Below are the code and all the weights of a small trained network. Each question names an input and a target symbol and asks about switching units off, where a switched-off unit gives its printed mean instead of its output.

import numpy as np


def w(rows, s, z=0):
    codes = np.array(rows[::2]) - 128.0
    scale = np.full(codes.shape[1], s)
    scale[-1] = z or s
    return codes * scale


def f(y):
    return y / 2 * (1 + np.tanh(0.7978845608 * (y + 0.044715 * y**3)))


def softmax(a):
    e = np.exp(a - a.max(-1, keepdims=True))
    return e / e.sum(-1, keepdims=True)


def log_softmax(a):
    a = a - a.max(-1, keepdims=True)
    return a - np.log(np.exp(a).sum(-1, keepdims=True))


def net(x, mask):
    ids = ['ΛΞαβγδεημφ'.index(c) for c in x.split()]
    T = len(ids)
    res = E[ids] + P[:T]
    u = 0
    for l in range(2):
        q, k, v = (res @ M[l].T for M in (Q, K, V))
        z = softmax(np.where(np.tri(T) > 0, q @ k.T / 2**0.5, -1e9)) @ v
        res = res + np.where(mask[u], z, O[l][:, -1]) @ O[l][:, :-1]
        u += 1
        y = f(res @ A[l][:, :-1].T + A[l][:, -1])
        res = res + np.where(mask[u : u + 12], y, B[l][:, -1]) @ B[l][:, :-1]
        u += 12
    return log_softmax(res[-1] @ U[:, :-1].T + U[:, -1])


Q, K, V, O, A, B = {}, {}, {}, {}, {}, {}
E = w([
[65,131,166,185,137],'Λ',
[227,101,157,50,105],'Ξ',
[48,46,128,83,89],'α',
[113,230,166,178,97],'β',
[123,69,111,93,78],'γ',
[169,40,123,184,139],'δ',
[111,210,121,5,143],'ε',
[153,189,9,106,74],'η',
[203,147,78,153,109],'μ',
[146,86,22,77,69],'φ',
],0.02)
P = w([
[130,93,34,190,187],'0',
[139,141,109,102,254],'1',
[124,132,129,118,195],'2',
[120,132,142,120,153],'3',
[116,130,149,130,125],'4',
[111,125,157,120,99],'5',
[109,129,164,126,85],'6',
[112,127,169,108,67],'7',
[106,129,167,116,51],'8',
[109,120,171,120,41],'9',
],0.007)
Q[0] = w([
[2,124,173,96,166],'0.h1',
[164,33,90,105,150],'0.h1',
],0.0052)
K[0] = w([
[3,80,96,110,239],'0.h1',
[174,73,113,87,118],'0.h1',
],0.0065)
V[0] = w([
[102,227,112,191,163],'0.h1',
[183,56,2,31,242],'0.h1',
],0.0045)
O[0] = w([
[122,117,71,81,127,57],'0.h1',
[137,141,143,4,162,254],'0.h1',
],0.013,0.0034)
A[0] = w([
[112,137,81,175,141,4],'0.n1',
[122,144,83,113,105,88],'0.n2',
[133,183,247,158,168,130],'0.n3',
[56,103,175,120,159,236],'0.n4',
[107,129,164,126,100,75],'0.n5',
[135,128,142,163,99,46],'0.n6',
[167,141,126,103,171,119],'0.n7',
[86,85,85,105,181,44],'0.n8',
[122,50,139,129,105,81],'0.n9',
[101,148,121,139,99,58],'0.n10',
[140,89,176,153,98,70],'0.n11',
[169,153,110,105,163,174],'0.n12',
],0.015,0.0046)
B[0] = w([
[170,146,204,100,130,132],'0.n1',
[100,186,136,102,111,178],'0.n2',
[135,118,2,77,140,201],'0.n3',
[89,147,117,208,140,255],'0.n4',
[114,156,165,130,127,148],'0.n5',
[147,123,168,116,144,134],'0.n6',
[133,108,178,199,95,212],'0.n7',
[100,127,43,65,144,171],'0.n8',
[106,145,113,65,192,213],'0.n9',
[122,131,197,85,210,136],'0.n10',
[156,157,130,114,197,170],'0.n11',
[133,129,135,191,84,241],'0.n12',
],0.0094,0.0065)
Q[1] = w([
[131,1,215,95,239],'1.h1',
[59,150,155,236,158],'1.h1',
],0.0033)
K[1] = w([
[151,2,140,76,211],'1.h1',
[110,160,49,144,181],'1.h1',
],0.0069)
V[1] = w([
[4,44,162,186,128],'1.h1',
[4,206,96,20,213],'1.h1',
],0.0036)
O[1] = w([
[186,194,234,121,207,81],'1.h1',
[157,129,253,235,130,253],'1.h1',
],0.0044,0.0028)
A[1] = w([
[177,25,156,103,117,79],'1.n1',
[61,35,163,133,158,2],'1.n2',
[156,178,133,145,124,56],'1.n3',
[128,130,166,135,193,106],'1.n4',
[164,138,101,63,52,46],'1.n5',
[132,180,107,155,89,20],'1.n6',
[59,160,134,113,48,112],'1.n7',
[163,105,254,177,114,70],'1.n8',
[132,95,72,99,91,86],'1.n9',
[96,160,102,108,124,114],'1.n10',
[166,132,104,167,146,83],'1.n11',
[172,82,184,128,108,60],'1.n12',
],0.012,0.0079)
B[1] = w([
[136,178,130,132,210,193],'1.n1',
[179,211,117,79,169,184],'1.n2',
[129,115,97,114,166,128],'1.n3',
[119,149,149,209,101,177],'1.n4',
[121,191,140,175,110,253],'1.n5',
[148,122,133,108,187,154],'1.n6',
[164,122,133,179,177,242],'1.n7',
[89,135,8,81,139,144],'1.n8',
[98,162,173,99,125,191],'1.n9',
[130,101,123,143,157,192],'1.n10',
[153,131,100,112,69,131],'1.n11',
[135,112,123,68,130,146],'1.n12',
],0.012,0.0063)
U = w([
[125,131,2,101,147,244],'Λ',
[166,137,254,164,110,197],'Ξ',
[89,191,202,115,68,117],'α',
[179,208,94,170,151,7],'β',
[208,181,111,39,147,54],'γ',
[79,48,144,53,102,201],'δ',
[56,101,64,189,125,92],'ε',
[186,89,56,143,57,142],'η',
[65,184,117,90,213,13],'μ',
[216,56,87,153,216,88],'φ',
],0.0086,0.014)

Each question gives the input, a string of symbols that net reads in full, and the target symbol t.
The units are the heads (2 rows each of Q, K, V and O) and the neurons (one row each of A and B). Each row of codes is followed by its name. A weight is (code - 128) times the scale printed after its matrix; where a second scale follows, it is the last column's (O, A, B and U).
mask holds one flag per unit, layer by layer, with each layer's heads first. A switched-off unit (its flag False) gives its mean, the last column of its rows in O or B, instead of its output. The means were averaged over made-up inputs and are rounded, as every weight is.
A unit's drop is (log p(t) with every unit on - log p(t) with that unit switched off) / (log p(t) with every unit on - log p(t) with every unit switched off).
The circuit of an input: a set's keep is (log p(t) with only the set's units on - log p(t) with every unit switched off) / (log p(t) with every unit on - log p(t) with every unit switched off). Starting from the 12 units with the biggest drops (on a tie, the unit counted first), units are removed one at a time, each time the one whose removal leaves the highest keep (on an exact tie, the one counted first), for as long as the keep stays at least 0.8.
units of the circuit, in order: the units of the circuit, biggest drop first
most important unit: the unit with the biggest drop
top k neurons: the k neurons with the biggest drops, biggest first
top k neurons in layer l: the k neurons of layer l with the biggest drops, biggest first
drop when u is switched off: that unit's drop, to one decimal
input Ξ Λ μ α β η μ φ, target α: units of the circuit, in order => 1.n9, 1.n5, 0.n4
input Λ α β φ α α α μ δ δ, target Λ: units of the circuit, in order => 1.n8
input η μ β Ξ γ ε ε γ Λ, target ε: units of the circuit, in order => 0.n4, 0.h1
input β γ α α, target Ξ: top 2 neurons in layer 0 => 0.n3, 0.n7
input φ γ μ δ Λ, target ε: top 2 neurons in layer 0 => 0.n4, 0.n8
input μ ε Λ, target Λ: top 3 neurons => 0.n3, 0.n7, 0.n12
input ε α φ α δ, target Λ: top 2 neurons in layer 0 => 0.n8, 0.n3
input ε Λ ε δ ε η φ Λ Ξ, target Λ: top 4 neurons in layer 0 => 0.n7, 0.n8, 0.n12, 0.n9
input Λ α η, target β: top 2 neurons in layer 0 => 0.n2, 0.n12
input δ μ ε δ α ε Ξ, target γ: top 4 neurons => 0.n4, 1.n1, 1.n12, 0.n3
input α ε μ α ε η α Λ, target Λ: top 2 neurons in layer 0 => 0.n7, 0.n12
input μ η ε μ α α Ξ α, target μ: top 4 neurons => 1.n2, 0.n9, 0.n4, 1.n8
input μ β α α, target Ξ: top 4 neurons => 0.n3, 1.n4, 1.n8, 1.n1
input ε δ φ δ γ, target δ: most important unit => 1.n5
input φ ε Ξ δ α φ Λ α, target μ: top 3 neurons in layer 0 => 0.n9, 0.n4, 0.n12
input γ η Λ η Ξ β γ, target δ: top 2 neurons in layer 1 => 1.n5, 1.n2
input α η η η ε ε ε γ Ξ, target Λ: top 2 neurons in layer 1 => 1.n8, 1.n2
input φ ε ε, target Ξ: drop when 0.n7 is switched off => 0.5
input γ Ξ β Λ φ φ, target α: drop when 1.n9 is switched off => 0.5
input μ Ξ γ γ δ γ β, target Λ: drop when 1.n3 is switched off => 0.0
